B:
1: [ 111  -51   25 -219 -416  -15 -121   61  -40  -22 -104 -139   86 -132
   98   86   25    5  205  155 -190   79  -63  249  -76  114]
2: [  -3 -144  -46  155  324 -105 -133  -53  110   -3  123   46   14   47
 -175  -30 -169 -200 -204  -10  103  -74  -20 -148  100 -140]
3: [ 175 -154  -26   35   -5   -4    2   14  -59  -78   76  -14  -16    1
   25   43  -36 -123   15    5   89   35   10  -13  110   67]
4: [ -11  -92   76   61  195  124 -219  -52 -126   65  118   -7  -80  121
 -253    9 -127 -242  -84 -159  142   -7   56 -116   45  -64]
5: [ 112 -276  -84   54   99  -74  -27   37  122 -153  197   -7    4  106
  -63   73   53  -38  -91   18  -29   14 -217 -101  -26  -18]
6: [  56 -172   19 -259 -490 -106   75  144  -47  -93   92 -107 -118  101
  122  216  208  111  227  -71 -180  123   48  144 -170  134]
7: [ -16 -199  -45 -140 -195 -126  -51  104  170  -73   92  -76  -21   74
  -76  148  120   68   36    6 -195   86 -104   42 -211   -5]
8: [ 232 -115   24 -300 -467  -62 -248   66 -314 -235  -51 -148  114 -208
  172   44  164  -52  244  259 -221  -96 -450  132   41  126]
9: [ 170 -199  -50 -238 -451 -106   20  147   -1 -186   23 -117    9  -52
  134  165  213   98  206  112 -215  103 -177  142 -126  147]
10: [ 130 -176    0  -36 -307  105  140  153  201   80  -42 -151  -85  -12
    9  164   61   69  173 -135  -25  389  330  205 -207  246]
11: [  43 -171 -123  178  354  -37   27  -52  258  -33  172  101   32  166
 -183   52 -170 -108 -225   32   97   10    0 -109   57 -135]
12: [  76 -151   13  -50 -104   -8   17    1  -55  -56  173  -17  -45  187
   51  116    3  -31   45  -42  -25   12  -13   47    8   23]
13: [  91 -107  -19  115  154   34  -68  -51   62   25   66    3   43   37
  -69    4 -171 -153  -81   21   89   21   43    5   93  -21]
14: [ 111 -133   22   -1 -135    4   27   46   -7   17   41  -70  -55   17
   48   76  -26  -68   79  -77   42  123  169   80    8  111]
15: [ 142 -154  -39  -49  -74   17  -81   79  -18  -89   -2  -51  -23  -80
 -114   66   38 -105   42   16   26   98  -34  -30  -11   68]
16: [ 302 -283  -89  -13 -277  -20  206  112  132 -165   92  -98   30    8
  248  140  130  107  142   80  -82  200  -70  158  -42  234]
17: [ 472 -298    0 -224 -822   -4  216  188 -110 -245    6 -273   69 -139
  620  169  321  225  457  165 -263  243 -208  407  -69  489]
18: [-136  -79  -29  147  409  157 -185   23  283  194  -14   27 -106   51
 -627   47 -195 -229 -223 -217  199  222  323 -184 -152 -134]
19: [  93 -190  -49  149  182   11  -33   30  157    9   61  -22  -27   -6
 -155   20  -85 -139 -101  -69  120  123   93  -77   11   19]
20: [ 432 -353 -123  -65 -479  -59  306  142  143 -276  115 -147  101  -14
  484  173  235  229  243  202 -206  213 -240  277  -51  340]
21: [  19 -162 -261  345  827  -54 -141  -76  460  -57   63  205  122  -36
 -572  -66 -303 -284 -490  154  235  -29 -108 -361  118 -317]
22: [ -39   56   28   -5  178  227 -232    5  -31  165 -135   21  -86  -67
 -513   39 -201 -296  -54 -120  221  159  329  -87  -10  -62]
23: [   4  -71  -21  -64 -181  130   36  163  268  165 -160 -100 -112  -84
 -289  164  -17  -17  100 -152   36  417  469  124 -258  134]
24: [ -97    1  -57  158  564   91 -340  -89  132  107  -34  108   34  -41
 -609  -63 -316 -360 -311    7  217  -31   58 -249   70 -269]
25: [ 205 -316 -222   53  173 -170 -101   68  258 -301   92   10  159 -124
 -123   22   83  -39 -159  281 -102  -30 -515 -159   -5  -62]
26: [ 473 -377 -142 -195 -666 -145  300  136   88 -401  163 -159  188   18
  660  208  325  334  315  364 -389  102 -517  361  -59  335]
27: [ 150   48  116 -129 -199  156 -350  -29 -335   43 -176 -128   81 -249
  -48  -56 -123 -259  159  108   28  -15  -49  127  128   94]
28: [  20  -88 -104  273  589  -62 -171 -113  159   18   62  130   72  -26
 -317  -98 -321 -321 -331   66  240 -107   12 -234  220 -224]
29: [  87  -98  -13   68  178   67 -136   -3  -54   -7   28   18  -41  -26
 -232    9 -111 -235  -76  -49  173   34   64 -123   94  -26]
30: [  63  -60   43   22   15  156    4   -1  -73   84   56   -1 -112  120
 -137   96 -115 -155   30 -157  167  135  294   15   38   52]
31: [  38 -197   88   84    8   28 -159   13   15   70  102 -137  -39   35
  -28   -4  -40 -119   -6 -154   13   82   26   14  -53   71]
32: [ 120 -355  -72  154  129  -93   -2   66  240 -111  206  -71   -8   72
  -23   42   66  -17 -112  -59  -23   96 -167  -96  -81   46]
33: [ 147 -172  -56    5  -57   -5   20   84   71  -57   12  -42  -38  -52
  -65   81   16  -72   32  -16   51  148   77   -2  -12   93]
34: [ -45 -120    8   90  256   35 -224  -26   74   59   82   -7  -22   54
 -308   -1 -133 -202 -153  -84   80   13    5 -126  -20 -109]
35: [ -82 -104  -12  195  469    0 -225  -97  114   80  136   68   -4  115
 -344  -42 -244 -264 -273  -76  155  -69   21 -195   71 -208]
36: [ 379 -237  -58 -165 -538  -69  200  131 -100 -250   44 -125   38  -73
  426  152  209  117  293  162 -137  122 -147  231   37  302]
37: [-123  -80    8  168  363   26 -204  -43  210  175   42    9  -30   55
 -377  -21 -240 -224 -217 -136  131   63  202 -115  -37 -149]
38: [ 121 -212  -86   19   31  -24   85   32   93 -119  173   31  -36  159
  -41  130   21  -21  -36   -4   19   64  -38  -41   -2    6]
39: [ 245 -216  -46   80  -16   56   60   20   20  -97  108  -42   22   34
   88   59  -12  -61   27   28   55   97  -52   38   72  126]
40: [  96  -31   93  -91 -177  139 -107  -13 -217   46   15  -67  -43   44
   -6   70  -69 -137  132  -57   48   55  116  110   51   86]
41: [ 226 -238   11 -122 -434   60   98  191  -10  -76   -3 -178 -103  -64
  109  162  210   59  253 -101  -53  303  110  142 -153  303]
42: [ 119 -199  -72  118  102    5   75   -1  203  -25  135    0   27  118
  -13   74  -82  -33  -72    9   28  103   27   29    0   19]
43: [ -23   35  -65 -160 -114   20  -87   73  126   56 -167    8   -6 -110
 -307  126  -85  -88   41   73   -8  159  224   68  -98  -45]
44: [ -53 -101   -7  -88  -31  -90 -193   62   48    1   -5  -45  -39  -49
 -231   57   -5 -114  -22  -28  -38   32   11  -55  -91  -63]
45: [ 162 -197  -25   77   98   64  -91   58  -20  -61   42  -43  -54  -64
 -161   22   -2 -176  -30  -71  140  110    0 -116   37   73]
46: [ 142 -133  -59  -43 -160  -14  105   33  101  -51   60  -22   24   72
   84  128  -22   23   69   72  -48  107   52  141  -11   72]
47: [   4  -45   42  -47  -29   68  -70  -28  -65   56   80    0  -50  146
 -103   91 -106 -115   18  -67   40   29  134   45   14  -26]
48: [  50  -72  -70  -10  -56   52   24  116  244   92 -141  -40  -48 -121
 -250  109  -69  -69   27  -42   72  296  346   60 -123   72]
49: [ 305 -239   -9  -91 -368  126  195  112  -87 -141  118 -101  -73  100
  211  190  166   69  234  -43  -19  224   21  157  -37  281]
50: [ -32  -57   78   69  250  172 -304  -75  -89  102   68  -14  -26   82
 -331  -17 -182 -270 -113 -112  127  -10   16 -104   29  -96]
51: [ 426 -133  171 -315 -899  155  135   66 -547 -157   68 -238  -16   44
  681  169  219  103  561   49 -163   97  -83  454   92  467]
52: [  48 -221  -34   62  178 -159 -223  -11    1 -127  152  -22   37  -11
  -93  -37  -15 -164 -140   40  -11 -138 -296 -167   66  -97]
53: [-115  -54 -148  -24  152  -51  -39  100  407   73  -97   63  -41  -40
 -497  133 -100  -73 -140   -4   32  214  273  -75 -188 -142]
54: [ -48  -60  -20   59  228 -121 -196  -58   32   20   55   47   18    6
 -192  -26 -185 -216 -156   25   70 -116    7 -107  102 -168]
55: [-299  160  112  206  670  136 -559 -179    1  372 -105   72  -24  -52
 -726 -170 -518 -535 -347 -175  319  -91  339 -241  110 -349]
56: [-147  -68   88  -32   17  122 -130   63   61  196   33  -56 -197  137
 -379  119  -57 -133   -8 -317   89  213  382  -40 -198  -18]
57: [ -15 -149 -109   40  224  -71  -86   56  192  -44   46   55  -51    3
 -359   69  -49 -141 -158  -27   82   65   43 -182  -46 -120]
58: [  -2 -220  -93  237  506 -150 -222  -57  197  -58  150   51   60   -3
 -268  -89 -162 -238 -321   27  105 -118 -203 -270   95 -200]
59: [  36  -85  -38  114  231  -10 -152  -22  102   45  -15    9   29  -78
 -222  -30 -183 -216 -130   14  123   27   78  -78   72  -71]
60: [ 186 -163   29  -57 -310   33   30  122  -18   -3  -43 -151  -56 -110
   99   86   68  -28  187  -68    1  226  164  142  -55  235]
61: [ 250 -348  -92  -80 -325 -143   47  178  143 -232   65 -162   34 -119
  176  109  256  109  133   95 -191  156 -272   74 -138  209]
62: [  69 -248  -23 -128 -275 -243  -67   65   67 -161  151 -115   61   39
  201   86  138   86   70  109 -270  -58 -312   97  -96   29]
63: [   8 -126    8   89  164  131  -87   79   75  106   -6  -29 -163  -10
 -380   62  -68 -205  -62 -248  217  236  329 -136  -74   32]
64: [ -97   13  130 -154 -174    3 -262  -28 -153  118    6  -85  -28   52
  -90   46  -95 -132   79  -63  -76  -40   78  107  -44  -47]
65: [  61  292    9   24  528  495 -678 -277 -227  140 -281  115  320 -221
 -674 -165 -557 -546 -204  396  210 -168 -235  -42  281 -286]
66: [  34  -51   28 -314 -598 -114   70  129  -17  -11  -48 -117  -57    3
  160  207  116  116  283   20 -213  141  175  283 -153  135]
67: [ -87  -30   34   13  289   50 -397  -63  -79   49   20   20    2  -12
 -426  -40 -171 -303 -165  -25   91 -102  -84 -181   38 -195]
68: [  -5 -107  -15  -97  -35  -95 -186   25  -15  -61   45  -23    0   -7
 -147   55   -6 -108  -20   41  -61  -44 -115  -45  -25  -75]
69: [  49 -195  -47   87  248   -2  -87  -22   30  -79  199   50  -40  158
 -197   50  -52 -151 -148  -52   90  -33 -103 -172   44  -96]
70: [ -14  -37  -32 -117  -39   29 -202   99   52   29 -143  -36  -49 -164
 -380   73  -24 -160   10  -12   35  142  127  -55 -105  -27]
71: [ 222 -331 -182  217  371  -66   66  -55  209 -248  313   96  107  195
   -3   39  -43  -56 -233  155   36  -79 -391 -165  126  -85]
72: [  91 -214 -138  274  626   76 -192  -75  205  -83  152  105   79   52
 -419  -50 -187 -262 -348   63  188  -33 -236 -297   99 -186]

[ 156  311 -235   66 -152 -561   10 -160  421  114  255  -84  259  -36
  -98   78 -161  100 -100 -335  229 -156   10  395 -274] | 53
[ -82   10  118 -399   55  315   76  128 -327  185 -139  168  -24  196
   50   22 -147  161   24  229 -152   79  -87 -110  202] | 33
[ 140 -282   92 -174   86  118   67 -115   84 -255   11  -59 -151  405
 -511 -100 -297 -235 -325  562 -280  350 -287  -34 -100] | 45
[  65  -40   77  -17  -16   84   60  -73 -106 -183  -32   12 -124  170
 -220  -41    8  -62  -50  153  136  203  -54 -183   94] | 34
[ 187  217 -195  196 -168 -638   64 -160  523 -173  307  -18   57  101
 -519   -7 -196 -234 -199  -97  277  134  -69  350 -273] | 6
[ 153  286  -16  -32 -191   47 -103   39 -230  223  -74  -57  154  -44
  411  108   60  409  104 -434  228 -224  111   90    0] | 26
[  15  -10  153 -316    3  399   -5  118 -392  173 -234   72  -16  168
  172   35  -50  271   41  112  -99   32  -36 -135  163] | 23
[ 141  253 -168   79 -116 -281    2  -65   92  -47  234  -22  -51   20
  -84   54 -130  -74  -84 -161  250   41   -7   98 -107] | 64
[-212   70  117 -332  142  664  -20  246 -790  383 -274  274  -64  -13
  638   40  190  433  296  -71   62 -143  174 -344  382] | 42
[ 113  -46 -116  151   63  -50  -71 -137   85  -25   98  -41   62   77
   27  -76   35   53 -111 -103  124  -74   40  143 -225] | 12
[ 208  -15 -120 -200   39    8  -74  -89   74   83  102 -185  -32  139
   -6   76 -338   39 -265  151 -220   29 -142  105 -265] | 28
[-219  -49   -7 -220  266  409   38  -90 -437  275  -71   67  128  -56
  548  -14  206  395  180  -79   51 -279  128 -299  224] | 54
[ -53  -79   65  -94   69    3  178  -79  -11 -245    4  117 -234  184
 -496  -51  -37 -255  -50  387  146  381  -79 -312  183] | 41
[ 105  241 -163   13  -95 -324  -12 -233  217  214  174 -160  443  -50
  266   51  -26  377  -21 -459  158 -397   29  336 -186] | 3
[ -56 -261  258 -396  178  760   -8   83 -617  118 -371   53 -122  223
  248  -23   47  288   46  346 -229   89  -44 -415  268] | 2
[ 132  -85 -114 -148  113   64  -94  -76   70  177   61  -91  115  148
  110   -8 -224  155 -214   64 -231 -114  -83  245 -300] | 43
[ 167 -170 -191  162  160 -139  -10 -406  226 -277  330 -285  -27  121
 -138  -88 -112 -173 -309  120    9   12 -128  -31 -280] | 58
[-158 -100    7 -200  256  441   12  -48 -430  198  -87   73   12    6
  424  -26  149  284  114   34   10 -154   93 -299  173] | 14
[ 276  484 -142  165 -402 -650   55 -161  326 -133  335 -147  197   50
 -213   90 -196   -9 -107 -425  373  -47 -101  354 -125] | 32
[ 392  -23 -155   26  -85 -282  -73 -316  374 -191  260 -411   53  192
 -237   36 -371  -82 -418   74 -140   48 -240  229 -424] | 27
[  16  -42  144 -289   -4  297   17  251 -257   94 -205  254 -164  289
 -191  -22 -179    4  -48  322 -143  268  -89   10   83] | 38
[ -93  135  234 -335  -84  355   99  199 -490  139 -377  209 -147   46
   34  107  130  245  263   81  220  196   99 -434  452] | 16
[ 183  138 -103  107 -124 -341   25 -176  262 -144  101 -120  -34   10
 -300   57  -41  -68  -94  -78  307  133   17   -3 -128] | 39
[  39   62  131 -139 -116  -52  142   -8   -6 -134 -114   83  -94  173
 -424   19  -47  -57    2  194  175  302  -67 -166  183] | 68
[  85  -32    3 -128   48  190  -22   11 -187  -35  -87  -13 -272   68
  -83   59  -57  -32  -51  202   74  231   15 -288   30] | 13
[ -23 -369  256 -239  197  706  -10   76 -507  -53 -289  115 -166  357
   27 -147   25   88  -62  450 -256  188 -108 -273  164] | 18
[ 253    3  -12  125 -119  -93  -57 -142   98 -157   97 -140   95  217
 -109  -67  -95   29 -198  -79   46   -3 -117  226 -202] | 50
[ -62 -104  151  -36   59  256   70  -71 -245  -53 -155   95   60  153
   14 -107  205  166   85   39  145   13   26 -182  196] | 4
[ 101  156 -113   10  -67 -224   18   70  124  -48  102  128 -211   80
 -349   40 -165 -209  -96   85  201  267    7   58 -105] | 47
[-203   58  -12  -73  129   37  154 -108 -151   41   -9  150    7  -52
   22  -13  212  101  183  -22  324   -4  132 -316  264] | 24
[ 129 -116   38 -199   81  353  -59   18 -287  -31  -83  -67 -258  168
   15   32 -153   -1 -136  287 -127  200  -82 -245   -6] | 1
[-134  218    3 -213    3  151   16  118 -302  413  -93  218  264  -12
  448   29   88  455  208 -302  113 -299  124  119  148] | 30
[  56  402  -61  -94 -195  -94  -12   40 -183  258   -3   13  150 -111
  342  153   34  364  165 -441  315 -201  125   34  102] | 20
[-170 -101  123 -361  169  369  105   -2 -321  199 -101  147  173  217
  188  -74  -39  272   39  177 -202 -111  -95  -63  208] | 70
